Below are the code and all the weights of a small trained network. Each question names an input and a class and asks about switching units off, where a switched-off unit gives its printed mean instead of its output.

import numpy as np


def w(rows, s, z=0):
    codes = np.array(rows[::2]) - 128.0
    scale = np.full(codes.shape[1], s)
    scale[-1] = z or s
    return codes * scale


def norm(h):
    return h / np.sqrt((h * h).mean(-1, keepdims=True) + 1e-5)


def f(y):
    return np.maximum(y, 0)


def log_softmax(a):
    a = a - a.max(-1, keepdims=True)
    return a - np.log(np.exp(a).sum(-1, keepdims=True))


def net(x, mask):
    res = np.array(x, float).reshape(1, 5) / 4 @ E
    u = 0
    for l in range(3):
        y = f(norm(res) @ A[l][:, :-1].T + A[l][:, -1])
        res = res + np.where(mask[u : u + 9], y, B[l][:, -1]) @ B[l][:, :-1]
        u += 9
    return log_softmax(norm(res)[-1] @ U[:, :-1].T + U[:, -1])


A, B = {}, {}
E = w([
[126,129,128,128,129],'x0',
[128,127,126,128,126],'x1',
[39,241,80,90,179],'x2',
[106,186,255,63,72],'x3',
[218,200,194,213,140],'x4',
],0.0088)
A[0] = w([
[119,98,73,127,108,130],'0.n1',
[86,111,202,59,113,117],'0.n2',
[144,180,144,194,170,48],'0.n3',
[181,107,155,177,91,131],'0.n4',
[76,118,155,105,89,44],'0.n5',
[162,95,178,71,130,29],'0.n6',
[106,152,178,93,149,2],'0.n7',
[126,189,250,135,112,36],'0.n8',
[124,43,123,101,112,57],'0.n9',
],0.013,0.0056)
B[0] = w([
[57,150,211,175,140,201],'0.n1',
[204,118,13,40,153,250],'0.n2',
[200,211,3,106,91,198],'0.n3',
[134,65,181,85,229,233],'0.n4',
[165,160,79,39,56,173],'0.n5',
[148,69,162,102,102,164],'0.n6',
[137,193,115,138,50,160],'0.n7',
[85,94,220,135,103,254],'0.n8',
[141,67,182,111,14,195],'0.n9',
],0.0074,0.0059)
A[1] = w([
[231,3,96,84,152,46],'1.n1',
[117,26,152,166,93,4],'1.n2',
[116,176,237,144,57,138],'1.n3',
[121,212,154,84,126,83],'1.n4',
[97,49,231,184,93,133],'1.n5',
[227,173,175,251,223,102],'1.n6',
[243,162,45,166,145,64],'1.n7',
[81,136,63,119,167,212],'1.n8',
[165,117,126,218,254,104],'1.n9',
],0.0093,0.0031)
B[1] = w([
[181,101,113,88,80,255],'1.n1',
[160,254,79,166,105,195],'1.n2',
[161,107,119,175,183,206],'1.n3',
[130,147,95,171,112,200],'1.n4',
[100,108,124,183,114,235],'1.n5',
[91,115,149,78,81,246],'1.n6',
[81,129,104,94,89,205],'1.n7',
[86,100,174,137,125,228],'1.n8',
[169,118,127,46,105,216],'1.n9',
],0.014,0.0057)
A[2] = w([
[197,148,163,107,133,171],'2.n1',
[99,85,58,210,73,3],'2.n2',
[69,71,125,187,239,98],'2.n3',
[159,45,93,200,73,77],'2.n4',
[162,241,164,213,170,52],'2.n5',
[26,88,125,144,173,161],'2.n6',
[79,148,44,112,37,133],'2.n7',
[157,79,194,225,144,201],'2.n8',
[95,182,164,10,145,24],'2.n9',
],0.012,0.0043)
B[2] = w([
[65,113,148,103,131,176],'2.n1',
[106,185,134,118,177,158],'2.n2',
[168,67,166,99,100,154],'2.n3',
[95,208,106,105,136,187],'2.n4',
[196,69,113,46,5,160],'2.n5',
[157,94,175,145,133,175],'2.n6',
[139,156,115,200,175,247],'2.n7',
[105,127,101,150,191,181],'2.n8',
[129,172,110,163,144,185],'2.n9',
],0.015,0.011)
U = w([
[109,255,30,201,150,138],'0',
[207,86,110,32,10,34],'1',
[116,15,210,214,194,248],'2',
],0.014,0.0011)

Each question gives the input, the list of numbers given to net, and the class t.
The units are the neurons (one row each of A and B). Each row of codes is followed by its name. A weight is (code - 128) times the scale printed after its matrix; where a second scale follows, it is the last column's (A, B and U).
mask holds one flag per neuron, layer by layer. A switched-off neuron (its flag False) gives its mean, the last column of its row in B, instead of its output. The means were averaged over made-up inputs and are rounded, as every weight is.
A unit's drop is (log p(t) with every unit on - log p(t) with that unit switched off) / (log p(t) with every unit on - log p(t) with every unit switched off).
The circuit of an input: a set's keep is (log p(t) with only the set's units on - log p(t) with every unit switched off) / (log p(t) with every unit on - log p(t) with every unit switched off). Starting from the 12 units with the biggest drops (on a tie, the unit counted first), units are removed one at a time, each time the one whose removal leaves the highest keep (on an exact tie, the one counted first), for as long as the keep stays at least 0.8.
circuit, biggest first: the units of the circuit, biggest drop first
most important unit: the unit with the biggest drop
top k neurons: the k neurons with the biggest drops, biggest first
k most important neurons of layer l: the k neurons of layer l with the biggest drops, biggest first
drop when u is switched off: that unit's drop, to one decimal
input [-6,-1,1,5,-3], class 0: 4 most important neurons of layer 2 : 2.n9, 2.n5, 2.n7, 2.n3
input [-4,3,-7,3,4], class 2: most important unit : 0.n4
input [7,6,6,7,2], class 1: top 2 neurons : 2.n5, 1.n3
input [-4,-5,1,8,-5], class 0: top 2 neurons : 2.n9, 2.n5
input [7,-8,-4,-7,1], class 1: top 3 neurons : 1.n9, 1.n1, 0.n8
input [4,4,-8,2,1], class 2: 4 most important neurons of layer 0 : 0.n4, 0.n3, 0.n2, 0.n5
input [-8,-7,-3,2,7], class 2: top 2 neurons : 0.n8, 0.n2
input [-5,-8,-6,-8,1], class 1: 2 most important neurons of layer 1 : 1.n9, 1.n1
input [-5,-6,7,1,1], class 1: 2 most important neurons of layer 1 : 1.n6, 1.n7
input [-5,0,6,2,1], class 1: top 2 neurons : 2.n5, 1.n6
input [-4,-7,7,-2,0], class 2: 3 most important neurons of layer 1 : 1.n8, 1.n2, 1.n1
input [4,6,-6,5,1], class 2: top 3 neurons : 0.n8, 2.n8, 0.n3
input [-3,8,-8,-3,-2], class 0: top 2 neurons : 1.n2, 2.n4
input [-4,-4,-1,-8,8], class 1: circuit, biggest first : 1.n9
input [-3,0,6,-1,0], class 2: top 2 neurons : 1.n2, 1.n8
input [-6,6,1,-4,-2], class 2: top 2 neurons : 0.n1, 1.n1
input [6,8,3,0,-3], class 2: drop when 1.n8 is switched off : 0.2
input [-7,-2,-5,-3,4], class 1: drop when 2.n1 is switched off : 0.0
input [8,8,-1,-8,2], class 1: drop when 1.n9 is switched off : 2.2
input [-7,5,8,2,8], class 1: top neuron : 2.n5
